Here is a tiny trained network, its code and every weight. The questions are about switching its units off for an input and a class, where a switched-off unit gives its printed mean instead of its output.

import numpy as np


def w(rows, s, z=0):
    codes = np.array(rows[::2]) - 128.0
    scale = np.full(codes.shape[1], s)
    scale[-1] = z or s
    return codes * scale


def f(y):
    return y / 2 * (1 + np.tanh(0.7978845608 * (y + 0.044715 * y**3)))


def log_softmax(a):
    a = a - a.max(-1, keepdims=True)
    return a - np.log(np.exp(a).sum(-1, keepdims=True))


def net(x, mask):
    res = np.array(x, float).reshape(1, 8) / 4 @ E
    y = f(res @ A[0][:, :-1].T + A[0][:, -1])
    res = res + np.where(mask, y, B[0][:, -1]) @ B[0][:, :-1]
    return log_softmax(res[-1] @ U[:, :-1].T + U[:, -1])


A, B = {}, {}
E = w([
[42,129,204,56,76],'x0',
[237,124,192,112,20],'x1',
[136,122,140,111,143],'x2',
[82,5,159,134,112],'x3',
[127,131,127,129,130],'x4',
[115,132,255,235,179],'x5',
[124,131,116,141,120],'x6',
[133,124,140,112,141],'x7',
],0.0085)
A[0] = w([
[97,197,155,120,115,83],'N1',
[207,122,97,159,156,120],'N2',
[110,130,156,57,166,254],'N3',
[99,139,123,126,182,84],'N4',
[138,107,89,91,97,55],'N5',
[125,96,172,170,130,58],'N6',
[115,151,167,196,117,232],'N7',
[93,122,108,126,151,75],'N8',
[130,82,6,11,106,91],'N9',
[108,55,114,162,117,163],'N10',
[166,91,66,144,188,142],'N11',
[123,30,122,140,125,87],'N12',
[185,97,91,176,149,54],'N13',
[160,223,114,127,159,100],'N14',
[85,142,95,141,166,128],'N15',
[137,228,145,132,144,93],'N16',
[79,208,128,112,66,143],'N17',
[131,132,107,95,123,39],'N18',
[193,94,143,119,129,245],'N19',
[172,120,144,139,69,53],'N20',
[62,136,86,113,144,96],'N21',
[99,114,114,123,172,77],'N22',
],0.011,0.0093)
B[0] = w([
[108,85,161,92,169,136],'N1',
[46,118,155,153,104,176],'N2',
[75,158,77,166,114,229],'N3',
[199,221,191,106,72,145],'N4',
[167,142,203,176,181,144],'N5',
[157,74,171,113,200,145],'N6',
[148,174,100,182,173,221],'N7',
[204,153,207,92,56,135],'N8',
[148,116,172,204,214,253],'N9',
[142,91,72,107,116,183],'N10',
[77,136,144,152,75,191],'N11',
[161,77,82,33,147,161],'N12',
[38,78,242,84,97,148],'N13',
[131,44,101,72,144,171],'N14',
[189,146,122,91,59,172],'N15',
[167,16,115,36,163,157],'N16',
[73,110,116,120,131,173],'N17',
[202,43,253,157,125,122],'N18',
[118,205,79,97,91,228],'N19',
[164,199,178,72,65,147],'N20',
[165,186,167,96,52,170],'N21',
[201,160,171,67,71,141],'N22',
],0.011)
U = w([
[238,203,206,79,22,38],'0',
[199,112,224,193,208,81],'1',
[162,11,81,29,124,40],'2',
[117,171,66,158,92,254],'3',
[117,171,73,156,96,241],'4',
[114,168,70,152,94,221],'5',
[1,108,211,126,55,20],'6',
[135,173,64,152,98,189],'7',
],0.012,0.0067)

Each question gives the input, the list of numbers given to net, and the class t.
The units are the neurons (one row each of A and B). Each row of codes is followed by its name. A weight is (code - 128) times the scale printed after its matrix; where a second scale follows, it is the last column's (A, B and U).
mask holds one flag per neuron, in row order. A switched-off neuron (its flag False) gives its mean, the last column of its row in B, instead of its output. The means were averaged over made-up inputs and are rounded, as every weight is.
A unit's drop is (log p(t) with every unit on - log p(t) with that unit switched off) / (log p(t) with every unit on - log p(t) with every unit switched off).
The circuit of an input: a set's keep is (log p(t) with only the set's units on - log p(t) with every unit switched off) / (log p(t) with every unit on - log p(t) with every unit switched off). Starting from the 12 units with the biggest drops (on a tie, the unit counted first), units are removed one at a time, each time the one whose removal leaves the highest keep (on an exact tie, the one counted first), for as long as the keep stays at least 0.8.
units of the circuit, in order: the units of the circuit, biggest drop first
unit that matters most: the unit with the biggest drop
top k neurons: the k neurons with the biggest drops, biggest first
drop when u is switched off: that unit's drop, to one decimal
input [-7,-2,-6,8,8,6,-1,2], class 2: units of the circuit, in order : (N12 N10)
input [7,4,-7,-6,2,-6,1,4], class 6: units of the circuit, in order : (N17 N7)
input [-8,7,-3,-8,-5,-6,1,8], class 2: units of the circuit, in order : (N14)
input [-6,5,3,6,-6,-5,-6,8], class 5: units of the circuit, in order : (N19 N2)
input [1,7,-6,-7,6,-8,4,-4], class 1: units of the circuit, in order : (N9 N5)
input [-8,-8,0,-8,7,6,-5,-8], class 0: units of the circuit, in order : (N4 N15)
input [-8,-5,2,2,3,-6,0,4], class 6: top 2 neurons : (N11 N13)
input [-3,2,-3,-7,5,-1,-2,5], class 2: top 2 neurons : (N16 N14)
input [-5,-7,0,-7,5,2,5,6], class 0: units of the circuit, in order : (N4 N15)
input [-8,-3,2,-6,3,5,7,7], class 6: units of the circuit, in order : (N13 N2)
input [3,0,-3,6,4,1,-1,1], class 2: top 4 neurons : (N12 N10 N11 N9)
input [5,-8,-8,-6,-2,-6,1,1], class 0: top 2 neurons : (N21 N15)
input [7,2,4,-3,7,6,-6,-1], class 4: units of the circuit, in order : (N7 N3)
input [-8,-4,-4,-8,-7,4,-2,4], class 2: unit that matters most : N16
input [6,-8,8,7,8,8,-2,-4], class 0: units of the circuit, in order : (N4 N22 N15)
input [-3,-6,4,2,2,-7,-4,7], class 1: top 2 neurons : (N9 N19)
input [5,-2,0,8,0,6,-7,7], class 2: top 2 neurons : (N12 N9)
input [3,-2,-1,1,2,5,-7,4], class 3: top 2 neurons : (N9 N3)
input [0,0,-5,8,-3,6,6,-8], class 2: top 3 neurons : (N12 N9 N10)
input [6,-3,-2,6,-4,-8,-4,-6], class 1: top neuron : (N9)
input [0,4,1,2,-3,-8,5,-2], class 1: top 2 neurons : (N9 N5)
input [7,6,5,8,8,4,3,-7], class 2: top 3 neurons : (N12 N6 N10)
input [-4,-6,-5,-1,6,5,0,-3], class 0: top 2 neurons : (N4 N15)
input [5,-1,-3,5,5,6,-6,5], class 1: top 4 neurons : (N6 N19 N7 N11)
input [2,0,7,8,7,6,-3,6], class 2: top 2 neurons : (N12 N9)
input [-8,7,-4,5,3,3,2,-1], class 6: top 3 neurons : (N13 N2 N15)
input [4,5,-4,5,-5,7,6,1], class 1: units of the circuit, in order : (N6)
input [7,3,4,-8,4,-7,-1,0], class 2: drop when N14 is switched off : 0.3
input [-4,1,4,-5,1,-6,5,-5], class 1: drop when N9 is switched off : 0.8
